Below are the code and all the weights of a small trained network. Each question names an input and a class and asks about switching units off, where a switched-off unit gives its printed mean instead of its output.

import numpy as np


def w(rows, s, z=0):
    codes = np.array(rows[::2]) - 128.0
    scale = np.full(codes.shape[1], s)
    scale[-1] = z or s
    return codes * scale


def norm(h):
    return h / np.sqrt((h * h).mean(-1, keepdims=True) + 1e-5)


def f(y):
    return np.maximum(y, 0)


def log_softmax(a):
    a = a - a.max(-1, keepdims=True)
    return a - np.log(np.exp(a).sum(-1, keepdims=True))


def net(x, mask):
    res = np.array(x, float).reshape(1, 3) / 4 @ E
    u = 0
    for l in range(2):
        y = f(norm(res) @ A[l][:, :-1].T + A[l][:, -1])
        res = res + np.where(mask[u : u + 15], y, B[l][:, -1]) @ B[l][:, :-1]
        u += 15
    return log_softmax(norm(res)[-1] @ U[:, :-1].T + U[:, -1])


A, B = {}, {}
E = w([
[29,134,111,202,124,141,126,115],'x0',
[237,70,73,179,106,132,8,54],'x1',
[126,3,171,100,136,125,119,110],'x2',
],0.0028)
A[0] = w([
[105,154,115,138,110,135,112,122,39],'L0N1',
[111,143,127,149,116,126,119,112,22],'L0N2',
[171,136,118,103,145,139,121,130,20],'L0N3',
[209,143,132,89,133,121,125,125,14],'L0N4',
[105,168,140,120,125,133,148,125,19],'L0N5',
[46,55,160,61,122,128,209,149,29],'L0N6',
[167,122,117,128,128,133,99,109,125],'L0N7',
[187,1,134,127,126,133,75,109,34],'L0N8',
[128,89,101,182,136,125,66,104,16],'L0N9',
[197,145,137,82,124,124,122,135,42],'L0N10',
[121,145,127,149,131,139,128,121,54],'L0N11',
[103,141,113,152,137,124,108,125,10],'L0N12',
[137,85,109,195,114,130,69,111,13],'L0N13',
[179,13,141,107,128,123,111,129,10],'L0N14',
[125,155,135,157,113,128,128,118,70],'L0N15',
],0.0079,0.0013)
B[0] = w([
[165,128,125,130,172,149,116,170,142],'L0N1',
[143,176,113,125,144,134,106,161,137],'L0N2',
[151,122,120,149,92,140,175,148,153],'L0N3',
[148,148,114,173,36,146,167,162,179],'L0N4',
[70,106,96,171,144,84,136,128,158],'L0N5',
[48,153,226,107,155,137,186,145,220],'L0N6',
[61,153,172,158,144,93,212,127,178],'L0N7',
[71,25,5,171,181,81,145,144,254],'L0N8',
[135,150,155,48,114,172,87,116,194],'L0N9',
[171,123,121,173,67,152,146,168,176],'L0N10',
[149,127,131,130,153,137,108,155,136],'L0N11',
[161,178,104,109,141,117,98,164,140],'L0N12',
[132,152,157,43,113,162,82,113,198],'L0N13',
[67,50,35,100,143,112,81,117,220],'L0N14',
[157,88,130,135,163,137,105,163,142],'L0N15',
],0.012,0.0081)
A[1] = w([
[70,78,99,115,189,127,122,37,9],'L1N1',
[149,177,157,73,132,137,115,106,59],'L1N2',
[84,130,240,144,145,124,173,104,63],'L1N3',
[106,177,179,129,114,133,127,92,186],'L1N4',
[153,190,99,193,187,75,112,83,25],'L1N5',
[149,71,187,97,145,99,178,128,79],'L1N6',
[97,171,231,115,156,105,182,71,85],'L1N7',
[228,203,219,68,180,152,44,12,21],'L1N8',
[203,111,132,175,226,43,143,117,84],'L1N9',
[86,21,131,187,154,134,176,153,40],'L1N10',
[110,29,39,169,133,77,86,2,42],'L1N11',
[89,135,117,110,72,151,113,105,68],'L1N12',
[102,179,236,115,160,97,193,73,54],'L1N13',
[250,149,150,230,52,122,163,68,87],'L1N14',
[192,154,135,155,45,128,147,44,92],'L1N15',
],0.0076,0.0015)
B[1] = w([
[224,132,66,230,2,102,178,139,213],'L1N1',
[181,156,127,137,121,141,101,94,140],'L1N2',
[173,169,125,123,178,86,167,60,213],'L1N3',
[112,91,109,89,143,89,144,149,164],'L1N4',
[131,75,144,199,153,117,93,124,140],'L1N5',
[120,179,56,177,138,113,99,146,158],'L1N6',
[115,187,132,102,162,111,207,87,207],'L1N7',
[243,166,100,68,144,238,54,91,148],'L1N8',
[61,154,97,207,127,138,122,134,138],'L1N9',
[177,147,152,67,129,140,54,79,245],'L1N10',
[28,45,214,64,91,94,107,54,254],'L1N11',
[148,92,136,188,176,96,149,117,149],'L1N12',
[114,189,155,93,172,74,171,79,211],'L1N13',
[178,123,237,144,75,167,190,214,168],'L1N14',
[132,100,197,143,90,125,164,201,148],'L1N15',
],0.013,0.0069)
U = w([
[61,1,81,95,68,95,95,78,218],'0',
[92,217,163,99,210,68,216,72,204],'1',
[94,150,97,253,198,136,64,182,3],'2',
[218,172,105,78,151,218,32,108,96],'3',
[175,124,196,183,45,159,194,226,87],'4',
],0.0099,0.0019)

Each question gives the input, the list of numbers given to net, and the class t.
The units are the neurons (one row each of A and B). Each row of codes is followed by its name. A weight is (code - 128) times the scale printed after its matrix; where a second scale follows, it is the last column's (A, B and U).
mask holds one flag per neuron, layer by layer. A switched-off neuron (its flag False) gives its mean, the last column of its row in B, instead of its output. The means were averaged over made-up inputs and are rounded, as every weight is.
A unit's drop is (log p(t) with every unit on - log p(t) with that unit switched off) / (log p(t) with every unit on - log p(t) with every unit switched off).
The circuit of an input: a set's keep is (log p(t) with only the set's units on - log p(t) with every unit switched off) / (log p(t) with every unit on - log p(t) with every unit switched off). Starting from the 12 units with the biggest drops (on a tie, the unit counted first), units are removed one at a time, each time the one whose removal leaves the highest keep (on an exact tie, the one counted first), for as long as the keep stays at least 0.8.
circuit, biggest first: the units of the circuit, biggest drop first
most important unit: the unit with the biggest drop
top k neurons: the k neurons with the biggest drops, biggest first
k most important neurons of layer l: the k neurons of layer l with the biggest drops, biggest first
drop of u: that unit's drop, to one decimal
input [-1,2,-8], class 4: circuit, biggest first : L0N8, L0N14, L0N6, L1N14
input [8,-2,-3], class 2: 2 most important neurons of layer 0 : L0N6, L0N8
input [3,-3,7], class 1: circuit, biggest first : L0N6
input [3,1,-6], class 2: top 2 neurons : L0N13, L0N9
input [-6,-4,-8], class 4: top 3 neurons : L0N8, L0N6, L0N14
input [-1,-2,-6], class 2: 4 most important neurons of layer 0 : L0N6, L0N14, L0N8, L0N7
input [2,8,-5], class 3: top 3 neurons : L0N13, L0N9, L0N14
input [8,-3,-6], class 2: 2 most important neurons of layer 0 : L0N6, L0N8
input [6,0,4], class 1: top 2 neurons : L0N6, L0N14
input [-4,8,-6], class 4: top 3 neurons : L0N4, L0N14, L0N10
input [-1,5,-6], class 4: 2 most important neurons of layer 0 : L0N6, L0N4
input [0,-2,-5], class 2: top 4 neurons : L0N6, L0N14, L0N8, L1N11
input [4,-3,-6], class 2: drop of L0N6 : 0.8
input [8,1,-4], class 3: most important unit : L0N8
input [-4,-2,-4], class 4: drop of L0N8 : 0.2
input [6,-1,-1], class 2: drop of L0N13 : 0.5
input [6,-2,-7], class 2: top 2 neurons : L0N6, L0N8
